Here is a tiny trained network, its code and every weight. The questions are about switching its units off for an input and a class, where a switched-off unit gives its printed mean instead of its output.

import numpy as np


def w(rows, s, z=0):
    codes = np.array(rows[::2]) - 128.0
    scale = np.full(codes.shape[1], s)
    scale[-1] = z or s
    return codes * scale


def f(y):
    return y / 2 * (1 + np.tanh(0.7978845608 * (y + 0.044715 * y**3)))


def log_softmax(a):
    a = a - a.max(-1, keepdims=True)
    return a - np.log(np.exp(a).sum(-1, keepdims=True))


def net(x, mask):
    res = np.array(x, float).reshape(1, 8) / 4 @ E
    y = f(res @ A[0][:, :-1].T + A[0][:, -1])
    res = res + np.where(mask, y, B[0][:, -1]) @ B[0][:, :-1]
    return log_softmax(res[-1] @ U[:, :-1].T + U[:, -1])


A, B = {}, {}
E = w([
[124,202,42,198,159,57,111,112,140,90],'x0',
[83,19,81,165,142,159,142,199,64,108],'x1',
[155,93,193,216,5,113,165,105,163,135],'x2',
[7,22,72,151,140,193,126,230,145,130],'x3',
[141,160,168,191,76,79,60,179,254,58],'x4',
[191,118,103,225,77,113,102,187,113,52],'x5',
[133,190,24,88,245,155,123,66,173,81],'x6',
[147,166,212,37,126,240,10,182,234,93],'x7',
],0.0099)
A[0] = w([
[21,111,164,13,155,202,150,160,49,230,200],'neuron 0',
[166,129,216,139,87,178,43,118,147,71,103],'neuron 1',
[70,105,178,10,136,177,90,134,114,246,124],'neuron 2',
[174,100,120,206,75,25,187,175,57,223,170],'neuron 3',
[60,41,117,176,153,215,161,165,2,140,140],'neuron 4',
[87,162,103,69,143,178,71,77,228,50,208],'neuron 5',
[148,158,108,203,155,105,172,165,58,207,1],'neuron 6',
[143,143,162,166,61,47,150,140,173,64,216],'neuron 7',
[22,62,129,179,89,147,77,222,216,101,176],'neuron 8',
[114,102,185,170,102,68,239,143,46,116,18],'neuron 9',
],0.0085,0.0072)
B[0] = w([
[75,97,137,3,136,194,123,68,85,153,255],'neuron 0',
[187,168,171,132,126,183,109,155,131,112,199],'neuron 1',
[110,197,190,66,102,216,179,95,80,164,218],'neuron 2',
[115,129,145,170,59,47,152,119,88,167,229],'neuron 3',
[141,79,77,104,133,71,153,176,65,61,238],'neuron 4',
[129,214,145,117,172,114,101,168,163,143,221],'neuron 5',
[170,62,171,139,160,116,103,106,146,117,164],'neuron 6',
[155,134,187,170,102,101,114,121,156,196,205],'neuron 7',
[96,93,110,191,203,202,140,152,189,144,230],'neuron 8',
[106,83,137,143,59,107,129,83,96,163,187],'neuron 9',
],0.012,0.021)
U = w([
[105,8,12,183,91,93,172,236,32,107,41],'0',
[39,111,152,7,112,210,121,135,73,161,62],'1',
[176,131,137,255,34,10,197,51,118,224,182],'2',
[198,236,29,77,249,18,107,55,183,145,207],'3',
[251,112,238,161,45,166,55,231,218,81,148],'4',
[3,53,91,220,148,192,156,253,234,163,2],'5',
],0.0094,0.0064)

Each question gives the input, the list of numbers given to net, and the class t.
The units are the neurons (one row each of A and B). Each row of codes is followed by its name. A weight is (code - 128) times the scale printed after its matrix; where a second scale follows, it is the last column's (A, B and U).
mask holds one flag per neuron, in row order. A switched-off neuron (its flag False) gives its mean, the last column of its row in B, instead of its output. The means were averaged over made-up inputs and are rounded, as every weight is.
A unit's drop is (log p(t) with every unit on - log p(t) with that unit switched off) / (log p(t) with every unit on - log p(t) with every unit switched off).
unit that matters most: the unit with the biggest drop
k most important neurons: the k neurons with the biggest drops, biggest first
drop when u is switched off: that unit's drop, to one decimal
input [-8,1,2,-3,1,-7,-2,-8], class 2: 2 most important neurons => (neuron 3; neuron 9)
input [-1,-1,-7,-2,2,6,4,6], class 4: unit that matters most => neuron 1
input [-4,-4,1,1,-6,4,-3,-3], class 2: 3 most important neurons => (neuron 3; neuron 8; neuron 9)
input [0,7,2,3,6,-1,-4,-7], class 2: 3 most important neurons => (neuron 3; neuron 7; neuron 9)
input [0,3,-5,0,4,1,2,5], class 5: 2 most important neurons => (neuron 8; neuron 7)
input [4,8,-1,-7,3,3,3,0], class 2: 3 most important neurons => (neuron 0; neuron 5; neuron 1)
input [-6,0,8,-3,-4,1,8,-1], class 2: 4 most important neurons => (neuron 0; neuron 5; neuron 2; neuron 4)
input [-8,1,8,7,-7,-1,-1,-6], class 0: 2 most important neurons => (neuron 4; neuron 3)
input [6,-4,1,5,-5,-2,-3,-2], class 0: 2 most important neurons => (neuron 2; neuron 7)
input [-5,8,6,-1,6,-1,7,5], class 4: 3 most important neurons => (neuron 1; neuron 0; neuron 5)
input [0,0,8,-1,-5,0,-2,5], class 4: 2 most important neurons => (neuron 0; neuron 1)
input [-2,4,0,-5,-5,6,2,2], class 0: drop when neuron 0 is switched off => 0.4
input [8,-1,-8,3,4,0,-8,4], class 5: drop when neuron 8 is switched off => 0.3
input [-5,4,-2,6,-5,3,8,-7], class 0: unit that matters most => neuron 4
input [-4,-6,5,4,-5,2,-6,-2], class 2: drop when neuron 3 is switched off => 0.7
